m =
[[128 128 127 128 129 128 127 129 127 128 127 128 124 128 127 128]
 [127 128 129 128 126 128 130 127 128 128 129 128 124 128 129 128]
 [129 128 127 128 130 129 126 129 127 127 127 128 124 128 127 128]
 [124 125 129 133 128 129 130 130 126 123 126 124 124 128 129 129]
 [128 128 127 128 128 128 128 128 128 128 128 128 124 128 127 128]
 [126 128 127 127 129 128 130 127 127 128 131 127 124 130 127 131]
 [127 128 128 128 129 129 127 129 127 127 128 128 124 128 128 128]
 [124 147 154 141 124 145 101 145 123 137 109 140 124 136 154 155]
 [129 129 127 129 128 128 128 130 129 128 128 126 124 128 127 128]
 [127 128 128 128 128 128 128 129 127 127 128 128 124 128 128 128]
 [131 127 128 129 123 124 129 127 128 132 130 126 124 130 128 127]]
m[0, 0]: 128
m[7, 5]: 145
m[6]: [127, 128, 128, 128, 129, 129, 127, 129, 127, 127, 128, 128, 124, 128, 128, 128]
m[10, 7]: 127
m[5, 5]: 128
m[:, 10]: [127, 129, 127, 126, 128, 131, 128, 109, 128, 128, 130]
m[8, 12]: 124
m[:, 1]: [128, 128, 128, 125, 128, 128, 128, 147, 129, 128, 127]
m[4, 11]: 128
m[10, 4]: 123
m[:, 13]: [128, 128, 128, 128, 128, 130, 128, 136, 128, 128, 130]
m[:, 14]: [127, 129, 127, 129, 127, 127, 128, 154, 127, 128, 128]
m[1]: [127, 128, 129, 128, 126, 128, 130, 127, 128, 128, 129, 128, 124, 128, 129, 128]
m[2, 6]: 126
m[3, 2]: 129
m[0, 4]: 129
m[0]: [128, 128, 127, 128, 129, 128, 127, 129, 127, 128, 127, 128, 124, 128, 127, 128]
m[:, 4]: [129, 126, 130, 128, 128, 129, 129, 124, 128, 128, 123]
m[4]: [128, 128, 127, 128, 128, 128, 128, 128, 128, 128, 128, 128, 124, 128, 127, 128]
m[6, 6]: 127
m[4, 12]: 124
m[6, 9]: 127
m[6, 1]: 128
m[3, 8]: 126
m[7, 15]: 155
m[0, 5]: 128
m[8, 13]: 128
m[:, 0]: [128, 127, 129, 124, 128, 126, 127, 124, 129, 127, 131]
m[10, 0]: 131
m[10, 2]: 128
m[2, 3]: 128
m[5, 12]: 124
m[5, 1]: 128
m[9, 4]: 128
m[0, 2]: 127
m[0, 6]: 127
m[1, 10]: 129
m[5, 8]: 127
m[8, 9]: 128

x =
[[136 123 129 128 114 124 130 125 122 123 139 111]
 [104 127 153 126 135 153 124 116 135 116 130 136]
 [131 124 126 124 127 121 132 130 124 129 127 132]
 [136 130 126 128 126 132 122 127 128 134 130 134]
 [125 120 124 123 116 127 142 129 127 128 130 123]
 [135 129 121 126 122 132 125 126 131 126 141 115]
 [119 124 119 118 131 135 125 130 135 131 132 118]
 [138 113 123 144 119 115 126 124 133 129 134 117]
 [131 129 126 137 131 128 132 127 128 134 124 136]
 [118 136 138 122 144 127 120 123 136 134 123 137]]
x[0][0] = 136
x[-9][-4] = 135
x[9][-3] = 134
x[-3][-1] = 117
x[-4] = [119, 124, 119, 118, 131, 135, 125, 130, 135, 131, 132, 118]
x[-9][9] = 116
x[-7][10] = 130
x[:, 7] = [125, 116, 130, 127, 129, 126, 130, 124, 127, 123]
x[7] = [138, 113, 123, 144, 119, 115, 126, 124, 133, 129, 134, 117]
x[5] = [135, 129, 121, 126, 122, 132, 125, 126, 131, 126, 141, 115]
x[-3][-2] = 134
x[-3][7] = 124
x[:, 9] = [123, 116, 129, 134, 128, 126, 131, 129, 134, 134]
x[7][8] = 133
x[0][-5] = 125
x[:, -1] = [111, 136, 132, 134, 123, 115, 118, 117, 136, 137]
x[1][5] = 153
x[-9][-9] = 126
x[-5][0] = 135
x[4] = [125, 120, 124, 123, 116, 127, 142, 129, 127, 128, 130, 123]
x[:, -7] = [124, 153, 121, 132, 127, 132, 135, 115, 128, 127]
x[:, -12] = [136, 104, 131, 136, 125, 135, 119, 138, 131, 118]
x[2][9] = 129
x[-10][-6] = 130
x[-8][-12] = 131
x[-9][-5] = 116
x[6][0] = 119
x[-1] = [118, 136, 138, 122, 144, 127, 120, 123, 136, 134, 123, 137]
x[0][-10] = 129
x[7][-7] = 115
x[9][-6] = 120
x[-10][4] = 114
x[:, -8] = [114, 135, 127, 126, 116, 122, 131, 119, 131, 144]

A =
[[149 117 119 148 117 116 117 118 149 149 117 149 118 149 149 117]
 [107 137 137 106 137 138 138 138 107 108 138 108 139 107 107 136]
 [110 135 137 110 136 134 134 135 110 111 134 111 135 110 111 137]]
A[0][-16]	149
A[2][-5]	111
A[0][5]	116
A[-2]	[107, 137, 137, 106, 137, 138, 138, 138, 107, 108, 138, 108, 139, 107, 107, 136]
A[-1][8]	110
A[0][15]	117
A[-3][-14]	119
A[-2][-7]	108
A[:, 6]	[117, 138, 134]
A[:, -4]	[118, 139, 135]
A[2][-16]	110
A[-1]	[110, 135, 137, 110, 136, 134, 134, 135, 110, 111, 134, 111, 135, 110, 111, 137]
A[:, 5]	[116, 138, 134]
A[-1][1]	135
A[-3][9]	149

W = array([133, 141, 118, 132, 132, 109, 122, 129, 114, 120,  99, 131, 110])
W[0]: 133
W[6]: 122
W[5]: 109
W[8]: 114
